Here is a tiny trained network, its code and every weight. The questions are about switching its units off for an input and a target symbol, where a switched-off unit gives its printed mean instead of its output.

import numpy as np


def w(rows, s, z=0):
    codes = np.array(rows[::2]) - 128.0
    scale = np.full(codes.shape[1], s)
    scale[-1] = z or s
    return codes * scale


def norm(h):
    return h / np.sqrt((h * h).mean(-1, keepdims=True) + 1e-5)


def f(y):
    return y / 2 * (1 + np.tanh(0.7978845608 * (y + 0.044715 * y**3)))


def softmax(a):
    e = np.exp(a - a.max(-1, keepdims=True))
    return e / e.sum(-1, keepdims=True)


def log_softmax(a):
    a = a - a.max(-1, keepdims=True)
    return a - np.log(np.exp(a).sum(-1, keepdims=True))


def net(x, mask):
    ids = ['Ψαγζηθλξπτω'.index(c) for c in x.split()]
    T = len(ids)
    res = E[ids] + P[:T]
    r = norm(res)
    for j in range(2):
        rows = slice(3 * j, 3 * j + 3)
        q, k, v = (r @ M[0][rows].T for M in (Q, K, V))
        z = softmax(np.where(np.tri(T) > 0, q @ k.T / 3**0.5, -1e9)) @ v
        o = O[0][rows]
        res = res + np.where(mask[j], z, o[:, -1]) @ o[:, :-1]
    y = f(norm(res) @ A[0][:, :-1].T + A[0][:, -1])
    res = res + np.where(mask[2:14], y, B[0][:, -1]) @ B[0][:, :-1]
    return log_softmax(norm(res)[-1] @ U[:, :-1].T + U[:, -1])


Q, K, V, O, A, B = {}, {}, {}, {}, {}, {}
E = w([
[132,150,118,150,97],'Ψ',
[120,217,55,252,43],'α',
[81,154,159,102,132],'γ',
[25,85,150,166,113],'ζ',
[108,186,104,129,128],'η',
[158,190,137,112,164],'θ',
[57,186,138,116,148],'λ',
[163,130,117,79,150],'ξ',
[222,159,133,132,88],'π',
[175,88,193,135,141],'τ',
[231,187,134,222,69],'ω',
],0.019)
P = w([
[43,185,227,85,5],'0',
[57,183,102,252,144],'1',
[61,159,92,234,151],'2',
[57,141,87,218,165],'3',
[60,137,91,213,165],'4',
[60,148,117,226,149],'5',
],0.0037)
Q[0] = w([
[208,173,158,61,145],'head 0',
[230,133,161,191,162],'head 0',
[94,114,37,183,27],'head 0',
[250,190,171,89,149],'head 1',
[48,203,150,111,84],'head 1',
[164,123,163,101,231],'head 1',
],0.012)
K[0] = w([
[192,170,129,96,68],'head 0',
[115,207,135,127,52],'head 0',
[139,116,115,249,159],'head 0',
[162,158,170,88,33],'head 1',
[123,36,120,112,137],'head 1',
[96,186,191,127,104],'head 1',
],0.015)
V[0] = w([
[167,255,80,59,150],'head 0',
[173,102,51,204,157],'head 0',
[209,88,58,39,84],'head 0',
[89,77,65,138,94],'head 1',
[96,75,235,189,193],'head 1',
[99,162,115,214,97],'head 1',
],0.0092)
O[0] = w([
[57,207,36,79,191,202],'head 0',
[101,254,187,60,156,72],'head 0',
[177,135,117,220,130,2],'head 0',
[65,208,113,250,45,92],'head 1',
[72,234,210,70,90,118],'head 1',
[125,154,102,12,41,221],'head 1',
],0.0068,0.006)
A[0] = w([
[72,160,91,152,146,92],'neuron 0',
[55,177,180,114,80,112],'neuron 1',
[140,116,205,56,157,107],'neuron 2',
[108,137,81,108,163,121],'neuron 3',
[76,163,189,142,100,120],'neuron 4',
[156,124,120,139,188,109],'neuron 5',
[249,108,128,79,117,92],'neuron 6',
[145,160,110,201,125,125],'neuron 7',
[97,154,141,125,151,150],'neuron 8',
[152,151,132,70,217,2],'neuron 9',
[92,139,165,92,167,148],'neuron 10',
[100,128,93,168,101,154],'neuron 11',
],0.015,0.0064)
B[0] = w([
[159,128,179,161,134,172],'neuron 0',
[121,88,107,144,143,254],'neuron 1',
[206,254,89,90,146,156],'neuron 2',
[117,147,215,205,128,193],'neuron 3',
[157,65,187,177,126,196],'neuron 4',
[126,135,150,82,142,156],'neuron 5',
[95,193,144,216,67,192],'neuron 6',
[156,130,78,202,80,149],'neuron 7',
[158,108,142,150,88,168],'neuron 8',
[99,72,151,92,51,159],'neuron 9',
[197,108,78,129,151,189],'neuron 10',
[177,159,135,90,143,156],'neuron 11',
],0.0093,0.0089)
U = w([
[136,206,80,210,41,8],'Ψ',
[151,210,92,154,97,118],'α',
[119,62,171,128,76,255],'γ',
[95,228,93,113,177,196],'ζ',
[23,85,103,109,225,98],'η',
[145,73,78,4,182,109],'θ',
[143,162,126,76,138,227],'λ',
[145,120,37,177,203,100],'ξ',
[134,135,164,221,215,66],'π',
[243,156,177,97,163,110],'τ',
[122,165,57,41,41,49],'ω',
],0.015,0.0036)

Each question gives the input, a string of symbols that net reads in full, and the target symbol t.
The units are the heads (3 rows each of Q, K, V and O) and the neurons (one row each of A and B). Each row of codes is followed by its name. A weight is (code - 128) times the scale printed after its matrix; where a second scale follows, it is the last column's (O, A, B and U).
mask holds one flag per unit, heads first, then neurons. A switched-off unit (its flag False) gives its mean, the last column of its rows in O or B, instead of its output. The means were averaged over made-up inputs and are rounded, as every weight is.
A unit's drop is (log p(t) with every unit on - log p(t) with that unit switched off) / (log p(t) with every unit on - log p(t) with every unit switched off).
The circuit of an input: a set's keep is (log p(t) with only the set's units on - log p(t) with every unit switched off) / (log p(t) with every unit on - log p(t) with every unit switched off). Starting from the 12 units with the biggest drops (on a tie, the unit counted first), units are removed one at a time, each time the one whose removal leaves the highest keep (on an exact tie, the one counted first), for as long as the keep stays at least 0.8.
units of the circuit, in order: the units of the circuit, biggest drop first
top k neurons: the k neurons with the biggest drops, biggest first
which heads matter: for each layer, one digit per head in row order, 1 if its drop is at least 0.15 and else 0, layers parted by /
input ζ λ ξ ζ Ψ Ψ, target γ: top 3 neurons : [neuron 2; neuron 6; neuron 10]
input ζ τ ζ ξ, target ζ: units of the circuit, in order : [head 0]
input Ψ Ψ θ, target Ψ: units of the circuit, in order : [head 1; head 0; neuron 6]
input π γ θ γ η, target ζ: which heads matter : 10
input α θ λ λ, target η: units of the circuit, in order : [neuron 6; neuron 1]
input τ η Ψ τ τ Ψ, target τ: which heads matter : 01
input π α γ θ γ Ψ, target ω: units of the circuit, in order : [head 1; neuron 6]
input τ γ γ π α Ψ, target τ: which heads matter : 10
input π ω τ, target π: which heads matter : 11
input ω λ α ξ, target ω: units of the circuit, in order : [neuron 9; neuron 4]
input θ θ α ξ π θ, target θ: units of the circuit, in order : [head 1; neuron 9]
input ξ η γ γ λ θ, target ξ: which heads matter : 11
input π ξ ξ, target π: which heads matter : 11
input α λ ξ γ η, target π: units of the circuit, in order : [head 1]
input γ π θ, target γ: which heads matter : 10
input π τ η λ, target τ: top 2 neurons : [neuron 2; neuron 4]
input α τ θ π, target Ψ: which heads matter : 01
input ξ ζ λ ω τ, target ξ: which heads matter : 10
input γ ζ ξ, target γ: which heads matter : 11
input π ω θ τ ω θ, target π: top 3 neurons : [neuron 3; neuron 2; neuron 5]
